Below are the code and all the weights of a small trained network. Each question names an input and a target symbol and asks about switching units off, where a switched-off unit gives its printed mean instead of its output.

import numpy as np


def w(rows, s, z=0):
    codes = np.array(rows[::2]) - 128.0
    scale = np.full(codes.shape[1], s)
    scale[-1] = z or s
    return codes * scale


def softmax(a):
    e = np.exp(a - a.max(-1, keepdims=True))
    return e / e.sum(-1, keepdims=True)


def log_softmax(a):
    a = a - a.max(-1, keepdims=True)
    return a - np.log(np.exp(a).sum(-1, keepdims=True))


def net(x, mask):
    ids = ['Λαεημφψω'.index(c) for c in x.split()]
    T = len(ids)
    res = E[ids] + P[:T]
    u = 0
    for l in range(3):
        r = res
        for j in range(3):
            rows = slice(2 * j, 2 * j + 2)
            q, k, v = (r @ M[l][rows].T for M in (Q, K, V))
            z = softmax(np.where(np.tri(T) > 0, q @ k.T / 2**0.5, -1e9)) @ v
            o = O[l][rows]
            res = res + np.where(mask[u + j], z, o[:, -1]) @ o[:, :-1]
        u += 3
    return log_softmax(res[-1] @ U[:, :-1].T + U[:, -1])


Q, K, V, O = {}, {}, {}, {}
E = w([
[252,224,127,169],'Λ',
[148,79,121,149],'α',
[181,156,166,157],'ε',
[243,169,156,74],'η',
[138,111,114,204],'μ',
[172,103,150,81],'φ',
[118,133,60,79],'ψ',
[220,130,174,153],'ω',
],0.016)
P = w([
[162,148,182,132],'0',
[104,152,77,218],'1',
[61,172,173,156],'2',
[131,103,31,169],'3',
[96,255,202,155],'4',
[175,113,31,139],'5',
],0.0096)
Q[0] = w([
[52,173,187,105],'L0H1',
[59,49,136,3],'L0H1',
[206,108,79,138],'L0H2',
[254,2,90,99],'L0H2',
[181,179,54,173],'L0H3',
[75,111,127,38],'L0H3',
],0.009)
K[0] = w([
[158,80,136,104],'L0H1',
[162,103,184,128],'L0H1',
[148,121,60,67],'L0H2',
[102,143,42,118],'L0H2',
[105,134,107,87],'L0H3',
[5,108,69,139],'L0H3',
],0.016)
V[0] = w([
[60,197,179,128],'L0H1',
[161,89,181,168],'L0H1',
[99,254,182,60],'L0H2',
[180,54,156,155],'L0H2',
[61,186,168,171],'L0H3',
[82,120,77,199],'L0H3',
],0.008)
O[0] = w([
[172,105,176,138,71],'L0H1',
[127,116,156,138,177],'L0H1',
[254,60,131,100,118],'L0H2',
[50,212,212,79,195],'L0H2',
[146,89,192,217,80],'L0H3',
[180,162,145,213,3],'L0H3',
],0.0083,0.0035)
Q[1] = w([
[190,63,158,127],'L1H1',
[105,26,152,152],'L1H1',
[101,193,194,84],'L1H2',
[147,177,202,66],'L1H2',
[190,112,148,127],'L1H3',
[166,150,116,252],'L1H3',
],0.012)
K[1] = w([
[127,179,82,52],'L1H1',
[110,141,107,191],'L1H1',
[174,237,195,34],'L1H2',
[216,123,155,79],'L1H2',
[166,196,127,185],'L1H3',
[2,198,136,244],'L1H3',
],0.0091)
V[1] = w([
[147,138,6,63],'L1H1',
[125,45,165,128],'L1H1',
[184,50,85,49],'L1H2',
[197,166,43,192],'L1H2',
[126,151,115,182],'L1H3',
[148,154,204,254],'L1H3',
],0.0082)
O[1] = w([
[36,126,107,204,83],'L1H1',
[242,168,120,134,2],'L1H1',
[110,157,101,245,143],'L1H2',
[95,108,71,129,176],'L1H2',
[105,122,135,97,108],'L1H3',
[142,174,102,47,165],'L1H3',
],0.012,0.0016)
Q[2] = w([
[126,3,63,134],'L2H1',
[201,84,209,162],'L2H1',
[103,245,201,92],'L2H2',
[116,85,144,203],'L2H2',
[102,34,14,80],'L2H3',
[199,71,186,168],'L2H3',
],0.011)
K[2] = w([
[157,55,3,174],'L2H1',
[205,99,149,130],'L2H1',
[141,168,26,76],'L2H2',
[168,76,174,220],'L2H2',
[90,244,89,69],'L2H3',
[135,126,153,78],'L2H3',
],0.011)
V[2] = w([
[127,160,217,144],'L2H1',
[192,159,154,181],'L2H1',
[162,108,181,134],'L2H2',
[69,170,151,105],'L2H2',
[118,93,148,208],'L2H3',
[9,227,112,158],'L2H3',
],0.012)
O[2] = w([
[75,139,165,135,252],'L2H1',
[85,148,9,137,233],'L2H1',
[137,150,156,172,166],'L2H2',
[89,91,157,195,176],'L2H2',
[95,88,116,95,20],'L2H3',
[137,104,110,154,135],'L2H3',
],0.013,0.0033)
U = w([
[157,210,42,115,2],'Λ',
[105,72,207,177,137],'α',
[90,181,124,146,138],'ε',
[132,175,84,219,54],'η',
[119,19,160,89,178],'μ',
[124,116,167,140,138],'φ',
[254,94,55,151,191],'ψ',
[93,159,119,164,152],'ω',
],0.0068,0.0064)

Each question gives the input, a string of symbols that net reads in full, and the target symbol t.
The units are the heads (2 rows each of Q, K, V and O). Each row of codes is followed by its name. A weight is (code - 128) times the scale printed after its matrix; where a second scale follows, it is the last column's (O and U).
mask holds one flag per head, layer by layer. A switched-off head (its flag False) gives its mean, the last column of its rows in O, instead of its output. The means were averaged over made-up inputs and are rounded, as every weight is.
A unit's drop is (log p(t) with every unit on - log p(t) with that unit switched off) / (log p(t) with every unit on - log p(t) with every unit switched off).
The circuit of an input: a set's keep is (log p(t) with only the set's units on - log p(t) with every unit switched off) / (log p(t) with every unit on - log p(t) with every unit switched off). Starting from all 9 units, units are removed one at a time, each time the one whose removal leaves the highest keep (on an exact tie, the one counted first), for as long as the keep stays at least 0.8.
circuit, biggest first: the units of the circuit, biggest drop first
most important unit: the unit with the biggest drop
which heads matter: for each layer, one digit per head in row order, 1 if its drop is at least 0.15 and else 0, layers parted by /
input α μ φ, target α: which heads matter : 010 / 010 / 110
input α η φ, target α: most important unit : L0H2
input ψ η ε μ ε, target μ: circuit, biggest first : (L2H3; L1H1; L1H3; L1H2)
input η ψ η Λ, target ψ: circuit, biggest first : (L2H1; L0H2; L1H2)
input ε Λ μ, target Λ: which heads matter : 111 / 100 / 011
input α μ η α ε, target α: circuit, biggest first : (L0H2; L2H2; L2H1; L1H2)
input η ψ ω, target η: circuit, biggest first : (L1H2; L0H2; L2H1)
input ε η α ψ ψ, target Λ: which heads matter : 111 / 100 / 110
input η μ ω μ φ, target η: circuit, biggest first : (L1H2; L0H2; L0H3)
input α Λ ψ ω ψ, target α: circuit, biggest first : (L2H1; L2H2)
input ψ ω ε φ ω, target μ: which heads matter : 010 / 111 / 001
input α μ μ ω ψ, target α: circuit, biggest first : (L0H2; L2H1; L2H2)
input μ ψ φ ω, target ψ: circuit, biggest first : (L2H1; L0H2)
input Λ η μ ψ η, target ψ: which heads matter : 010 / 011 / 111
input η α ω η α, target η: which heads matter : 011 / 011 / 100
input μ ω ε, target φ: most important unit : L1H2
input η Λ ω Λ α, target η: circuit, biggest first : (L1H2; L2H1; L0H2)
input ψ ψ μ ω, target ψ: circuit, biggest first : (L0H2; L2H1)
input μ μ ψ, target φ: which heads matter : 011 / 111 / 101
input μ ψ α μ, target ψ: most important unit : L2H1
input η ψ α ω ψ α, target ψ: circuit, biggest first : (L2H1; L0H2)
input η ψ ω ω μ, target η: which heads matter : 011 / 010 / 100
input ψ ψ μ μ Λ, target μ: circuit, biggest first : (L1H3; L2H3; L1H1; L1H2)
input η ω φ, target η: circuit, biggest first : (L1H2; L2H1; L0H2; L0H3)
input ψ ψ μ ε ε μ, target ψ: which heads matter : 010 / 000 / 100
input ψ ψ μ ω ω ψ, target ψ: which heads matter : 010 / 000 / 100
input φ μ ε ω φ ω, target ω: most important unit : L0H2
